Below is a small trained network, with its code and all its weights. Each question gives an input and a class and asks what happens when units are switched off, that is, made to give their printed mean instead of their output.

import numpy as np


def w(rows, s, z=0):
    codes = np.array(rows[::2]) - 128.0
    scale = np.full(codes.shape[1], s)
    scale[-1] = z or s
    return codes * scale


def norm(h):
    return h / np.sqrt((h * h).mean(-1, keepdims=True) + 1e-5)


def f(y):
    return y / 2 * (1 + np.tanh(0.7978845608 * (y + 0.044715 * y**3)))


def log_softmax(a):
    a = a - a.max(-1, keepdims=True)
    return a - np.log(np.exp(a).sum(-1, keepdims=True))


def net(x, mask):
    res = np.array(x, float).reshape(1, 5) / 4 @ E
    u = 0
    for l in range(3):
        y = f(norm(res) @ A[l][:, :-1].T + A[l][:, -1])
        res = res + np.where(mask[u : u + 12], y, B[l][:, -1]) @ B[l][:, :-1]
        u += 12
    return log_softmax(norm(res)[-1] @ U[:, :-1].T + U[:, -1])


A, B = {}, {}
E = w([
[149,164,76,234],'x0',
[2,57,115,101],'x1',
[206,104,9,88],'x2',
[117,237,107,19],'x3',
[153,137,236,100],'x4',
],0.0029)
A[0] = w([
[193,127,130,170,171],'L0N0',
[135,162,98,139,127],'L0N1',
[50,121,90,3,148],'L0N2',
[144,175,140,35,96],'L0N3',
[97,97,146,206,81],'L0N4',
[115,54,177,113,68],'L0N5',
[49,116,94,29,120],'L0N6',
[81,124,135,149,5],'L0N7',
[129,203,202,163,134],'L0N8',
[84,88,130,166,62],'L0N9',
[140,105,146,107,27],'L0N10',
[114,140,132,76,33],'L0N11',
],0.0061,0.0024)
B[0] = w([
[66,136,92,90,208],'L0N0',
[102,164,94,112,144],'L0N1',
[76,170,184,1,252],'L0N2',
[153,4,182,66,182],'L0N3',
[104,55,143,113,172],'L0N4',
[183,98,70,170,146],'L0N5',
[96,120,184,39,213],'L0N6',
[209,99,232,177,91],'L0N7',
[91,140,109,42,217],'L0N8',
[170,72,171,138,138],'L0N9',
[171,126,145,153,84],'L0N10',
[190,70,226,111,99],'L0N11',
],0.0038,0.002)
A[1] = w([
[156,55,172,156,1],'L1N0',
[240,18,161,103,7],'L1N1',
[254,39,138,84,87],'L1N2',
[124,125,170,198,56],'L1N3',
[198,60,80,64,150],'L1N4',
[89,70,104,218,81],'L1N5',
[144,188,32,137,136],'L1N6',
[194,121,126,132,69],'L1N7',
[49,52,143,212,110],'L1N8',
[185,60,139,138,82],'L1N9',
[135,197,234,133,89],'L1N10',
[83,162,233,151,202],'L1N11',
],0.0055,0.0019)
B[1] = w([
[127,125,76,173,106],'L1N0',
[100,175,168,239,130],'L1N1',
[2,191,169,195,160],'L1N2',
[189,110,111,103,118],'L1N3',
[74,180,245,105,201],'L1N4',
[196,60,132,95,201],'L1N5',
[47,224,161,167,223],'L1N6',
[66,149,153,174,102],'L1N7',
[157,2,90,122,245],'L1N8',
[108,135,139,181,119],'L1N9',
[169,166,197,46,180],'L1N10',
[168,91,40,12,250],'L1N11',
],0.0041,0.0018)
A[2] = w([
[107,118,126,31,171],'L2N0',
[130,79,206,114,4],'L2N1',
[178,150,54,181,93],'L2N2',
[125,113,116,183,87],'L2N3',
[139,118,105,159,69],'L2N4',
[107,123,91,134,99],'L2N5',
[112,91,212,114,87],'L2N6',
[124,126,158,140,71],'L2N7',
[180,215,144,73,178],'L2N8',
[104,155,150,110,162],'L2N9',
[254,108,134,142,201],'L2N10',
[115,114,102,122,159],'L2N11',
],0.0079,0.0021)
B[2] = w([
[80,174,103,31,254],'L2N0',
[145,204,75,152,142],'L2N1',
[81,214,127,106,162],'L2N2',
[78,123,106,71,133],'L2N3',
[139,140,78,76,120],'L2N4',
[171,157,95,88,131],'L2N5',
[107,237,104,144,162],'L2N6',
[149,126,136,183,113],'L2N7',
[84,4,146,159,243],'L2N8',
[84,59,191,135,167],'L2N9',
[6,128,137,13,154],'L2N10',
[118,134,116,68,147],'L2N11',
],0.0037,0.004)
U = w([
[127,1,80,182,153],'0',
[112,184,206,191,88],'1',
[220,132,129,143,1],'2',
[105,200,47,201,167],'3',
[81,137,180,14,190],'4',
],0.013,0.0074)

Each question gives the input, the list of numbers given to net, and the class t.
The units are the neurons (one row each of A and B). Each row of codes is followed by its name. A weight is (code - 128) times the scale printed after its matrix; where a second scale follows, it is the last column's (A, B and U).
mask holds one flag per neuron, layer by layer. A switched-off neuron (its flag False) gives its mean, the last column of its row in B, instead of its output. The means were averaged over made-up inputs and are rounded, as every weight is.
A unit's drop is (log p(t) with every unit on - log p(t) with that unit switched off) / (log p(t) with every unit on - log p(t) with every unit switched off).
The circuit of an input: a set's keep is (log p(t) with only the set's units on - log p(t) with every unit switched off) / (log p(t) with every unit on - log p(t) with every unit switched off). Starting from the 12 units with the biggest drops (on a tie, the unit counted first), units are removed one at a time, each time the one whose removal leaves the highest keep (on an exact tie, the one counted first), for as long as the keep stays at least 0.8.
units of the circuit, in order: the units of the circuit, biggest drop first
unit that matters most: the unit with the biggest drop
k most important neurons: the k neurons with the biggest drops, biggest first
top k neurons in layer l: the k neurons of layer l with the biggest drops, biggest first
drop when u is switched off: that unit's drop, to one decimal
input [6,-3,-2,0,3], class 3: units of the circuit, in order	(L0N2 L1N4)
input [5,-5,2,3,5], class 1: unit that matters most	L1N6
input [0,-3,-1,-1,-1], class 1: 3 most important neurons	(L1N6 L0N2 L1N11)
input [4,-1,0,-5,8], class 0: units of the circuit, in order	(L0N2 L1N4)
input [4,0,4,-5,0], class 3: top 2 neurons in layer 0	(L0N3 L0N6)
input [4,-2,-4,1,-2], class 3: 2 most important neurons	(L0N2 L0N6)
input [7,1,2,-2,5], class 3: 2 most important neurons	(L0N3 L2N8)
input [5,-2,2,-4,3], class 3: top 2 neurons in layer 2	(L2N2 L2N8)
input [1,7,-2,-2,2], class 0: 2 most important neurons	(L1N8 L0N5)
input [2,-1,6,-6,-5], class 3: 2 most important neurons	(L2N2 L2N8)
input [4,3,5,-1,-6], class 3: top 2 neurons in layer 1	(L1N6 L1N11)
input [0,-8,-7,-7,-1], class 4: top 2 neurons in layer 0	(L0N3 L0N8)
input [0,-1,6,-3,2], class 3: drop when L0N2 is switched off	0.2
input [-5,-5,8,-5,-3], class 1: unit that matters most	L1N4
input [-8,-3,7,-2,-2], class 1: drop when L1N4 is switched off	0.5
